Below is a small trained network, with its code and all its weights. Each question gives an input and a target symbol and asks what happens when units are switched off, that is, made to give their printed mean instead of their output.

import numpy as np


def w(rows, s, z=0):
    codes = np.array(rows[::2]) - 128.0
    scale = np.full(codes.shape[1], s)
    scale[-1] = z or s
    return codes * scale


def f(y):
    return np.maximum(y, 0)


def softmax(a):
    e = np.exp(a - a.max(-1, keepdims=True))
    return e / e.sum(-1, keepdims=True)


def log_softmax(a):
    a = a - a.max(-1, keepdims=True)
    return a - np.log(np.exp(a).sum(-1, keepdims=True))


def net(x, mask):
    ids = ['βγδεηθξπστφψω'.index(c) for c in x.split()]
    T = len(ids)
    res = E[ids] + P[:T]
    u = 0
    for l in range(2):
        r = res
        for j in range(2):
            rows = slice(3 * j, 3 * j + 3)
            q, k, v = (r @ M[l][rows].T for M in (Q, K, V))
            z = softmax(np.where(np.tri(T) > 0, q @ k.T / 3**0.5, -1e9)) @ v
            o = O[l][rows]
            res = res + np.where(mask[u + j], z, o[:, -1]) @ o[:, :-1]
        u += 2
        y = f(res @ A[l][:, :-1].T + A[l][:, -1])
        res = res + np.where(mask[u : u + 8], y, B[l][:, -1]) @ B[l][:, :-1]
        u += 8
    return log_softmax(res[-1] @ U[:, :-1].T + U[:, -1])


Q, K, V, O, A, B = {}, {}, {}, {}, {}, {}
E = w([
[122,111,113],'β',
[165,120,255],'γ',
[126,136,148],'δ',
[141,128,105],'ε',
[122,150,143],'η',
[137,171,144],'θ',
[115,124,138],'ξ',
[119,124,117],'π',
[114,123,126],'σ',
[109,143,111],'τ',
[126,135,118],'φ',
[93,135,136],'ψ',
[140,158,82],'ω',
],0.029)
P = w([
[255,124,61],'0',
[80,147,131],'1',
[71,164,153],'2',
[80,154,141],'3',
[72,144,164],'4',
[68,130,209],'5',
[114,172,171],'6',
[131,189,164],'7',
[190,228,65],'8',
[141,229,146],'9',
],0.0076)
Q[0] = w([
[207,220,153],'L0H0',
[42,83,91],'L0H0',
[192,160,205],'L0H0',
[138,58,22],'L0H1',
[183,111,78],'L0H1',
[163,2,149],'L0H1',
],0.008)
K[0] = w([
[214,142,201],'L0H0',
[134,139,93],'L0H0',
[111,181,167],'L0H0',
[108,114,82],'L0H1',
[67,87,95],'L0H1',
[1,11,62],'L0H1',
],0.0085)
V[0] = w([
[95,117,2],'L0H0',
[24,126,191],'L0H0',
[96,241,216],'L0H0',
[196,149,190],'L0H1',
[131,8,245],'L0H1',
[250,236,105],'L0H1',
],0.008)
O[0] = w([
[145,226,197,109],'L0H0',
[35,170,99,98],'L0H0',
[35,84,190,183],'L0H0',
[151,130,14,170],'L0H1',
[165,126,2,44],'L0H1',
[61,1,198,253],'L0H1',
],0.0072,0.0049)
A[0] = w([
[145,88,160,98],'L0N0',
[221,56,135,133],'L0N1',
[39,158,159,161],'L0N2',
[189,97,111,253],'L0N3',
[50,163,154,154],'L0N4',
[89,95,200,165],'L0N5',
[91,146,1,148],'L0N6',
[71,149,169,123],'L0N7',
],0.011)
B[0] = w([
[85,65,166,141],'L0N0',
[191,165,223,163],'L0N1',
[183,184,110,237],'L0N2',
[90,253,168,244],'L0N3',
[206,181,108,219],'L0N4',
[49,163,116,254],'L0N5',
[110,86,189,178],'L0N6',
[201,114,83,191],'L0N7',
],0.0069,0.0094)
Q[1] = w([
[87,171,151],'L1H0',
[89,197,175],'L1H0',
[155,188,83],'L1H0',
[102,45,43],'L1H1',
[5,39,20],'L1H1',
[97,111,116],'L1H1',
],0.013)
K[1] = w([
[26,74,175],'L1H0',
[172,47,251],'L1H0',
[234,109,131],'L1H0',
[57,142,76],'L1H1',
[107,100,47],'L1H1',
[51,168,146],'L1H1',
],0.011)
V[1] = w([
[179,209,42],'L1H0',
[220,176,167],'L1H0',
[219,101,146],'L1H0',
[255,46,195],'L1H1',
[160,160,71],'L1H1',
[49,155,184],'L1H1',
],0.011)
O[1] = w([
[100,215,234,103],'L1H0',
[154,151,169,252],'L1H0',
[147,52,247,171],'L1H0',
[127,51,222,204],'L1H1',
[116,171,206,100],'L1H1',
[211,69,1,179],'L1H1',
],0.0085,0.022)
A[1] = w([
[91,104,8,138],'L1N0',
[117,171,176,143],'L1N1',
[106,108,133,255],'L1N2',
[147,95,161,112],'L1N3',
[187,137,157,217],'L1N4',
[131,142,159,99],'L1N5',
[143,231,148,98],'L1N6',
[138,174,116,111],'L1N7',
],0.014,0.0087)
B[1] = w([
[134,119,203,251],'L1N0',
[43,63,187,218],'L1N1',
[188,254,123,167],'L1N2',
[151,115,74,214],'L1N3',
[139,245,76,249],'L1N4',
[88,33,45,184],'L1N5',
[80,94,56,180],'L1N6',
[95,112,78,140],'L1N7',
],0.0079,0.026)
U = w([
[95,82,125,97],'β',
[10,39,155,121],'γ',
[125,194,83,85],'δ',
[70,148,71,151],'ε',
[155,120,240,162],'η',
[74,147,127,163],'θ',
[154,221,127,109],'ξ',
[163,10,144,2],'π',
[146,145,102,165],'σ',
[82,159,128,122],'τ',
[145,193,138,101],'φ',
[183,126,80,90],'ψ',
[84,201,164,160],'ω',
],0.011,0.0063)

Each question gives the input, a string of symbols that net reads in full, and the target symbol t.
The units are the heads (3 rows each of Q, K, V and O) and the neurons (one row each of A and B). Each row of codes is followed by its name. A weight is (code - 128) times the scale printed after its matrix; where a second scale follows, it is the last column's (O, A, B and U).
mask holds one flag per unit, layer by layer, with each layer's heads first. A switched-off unit (its flag False) gives its mean, the last column of its rows in O or B, instead of its output. The means were averaged over made-up inputs and are rounded, as every weight is.
A unit's drop is (log p(t) with every unit on - log p(t) with that unit switched off) / (log p(t) with every unit on - log p(t) with every unit switched off).
The circuit of an input: a set's keep is (log p(t) with only the set's units on - log p(t) with every unit switched off) / (log p(t) with every unit on - log p(t) with every unit switched off). Starting from the 12 units with the biggest drops (on a tie, the unit counted first), units are removed one at a time, each time the one whose removal leaves the highest keep (on an exact tie, the one counted first), for as long as the keep stays at least 0.8.
units of the circuit, in order: the units of the circuit, biggest drop first
top k neurons: the k neurons with the biggest drops, biggest first
heads that matter: for each layer, one digit per head in row order, 1 if its drop is at least 0.15 and else 0, layers parted by /
drop of u: that unit's drop, to one decimal
input β β γ, target π: heads that matter -> 10 / 00
input β ε θ β ε, target γ: top 2 neurons -> [L1N1; L1N5]
input π ε π δ π φ ε ε, target ω: units of the circuit, in order -> [L0H0; L0N5; L1H1; L1N0]
input ψ ε θ ε ε ε ε, target ε: units of the circuit, in order -> [L1H1; L1H0; L1N6; L1N2]
input β ε ε β β ε ψ ε, target γ: top 3 neurons -> [L1N1; L1N5; L1N6]
input β θ ε δ ε ε θ β ε γ, target π: heads that matter -> 10 / 10
input π π δ π θ ε, target ω: units of the circuit, in order -> [L0H0; L1H1]
input β ε ε ε ε θ β, target γ: top 3 neurons -> [L1N1; L0N1; L0N5]
input ψ β ω ε σ β, target ε: units of the circuit, in order -> [L1H1; L1H0]
input τ ε β ω ξ ε ε θ, target δ: units of the circuit, in order -> [L1H1; L1H0]
input β ε ε δ, target γ: top 4 neurons -> [L1N1; L1N5; L1N6; L0N5]
input β ε ε ψ, target γ: units of the circuit, in order -> [L0H0; L1N1; L1H1; L1N5]
input ω σ η ψ β η η ε ξ, target ψ: heads that matter -> 11 / 01
input π τ σ η ε ε β, target ω: units of the circuit, in order -> [L0H0; L1H1]
input ε ε θ ω ε σ π ω δ, target η: top 4 neurons -> [L0N1; L0N5; L1N6; L1N1]
input δ ε β ε ε ω ψ, target ξ: top neuron -> [L0N1]
input β ε θ ξ ε ε η, target γ: top 2 neurons -> [L1N1; L0N5]
input β θ ω, target γ: top 3 neurons -> [L1N1; L1N5; L1N6]
input θ ε ε π ε β, target π: top 3 neurons -> [L1N4; L1N0; L0N1]
input θ ω ε π, target π: top 4 neurons -> [L1N4; L1N0; L0N1; L0N0]
input ω ε ε θ ε ε θ θ, target ψ: heads that matter -> 11 / 01
input ω δ ε β η ε β ε η ε, target ψ: top 2 neurons -> [L1N1; L0N1]
input δ β δ, target ξ: heads that matter -> 10 / 00
input ε θ δ θ, target η: top 3 neurons -> [L0N1; L0N5; L1N6]
input ψ ε ψ φ ε ε, target ε: top 2 neurons -> [L1N6; L1N0]
input π ε η δ θ ε δ, target ω: top 4 neurons -> [L0N3; L0N4; L0N1; L0N7]
input ψ π ψ θ ω η ε ε ε θ, target ε: top 2 neurons -> [L1N6; L0N5]
input ω η ψ ε θ, target ψ: drop of L1N0 -> 0.0
input θ ε β ε ε ω ω ε β φ, target π: drop of L1N4 -> 0.8
input θ ε β θ θ, target π: drop of L1N0 -> 0.3
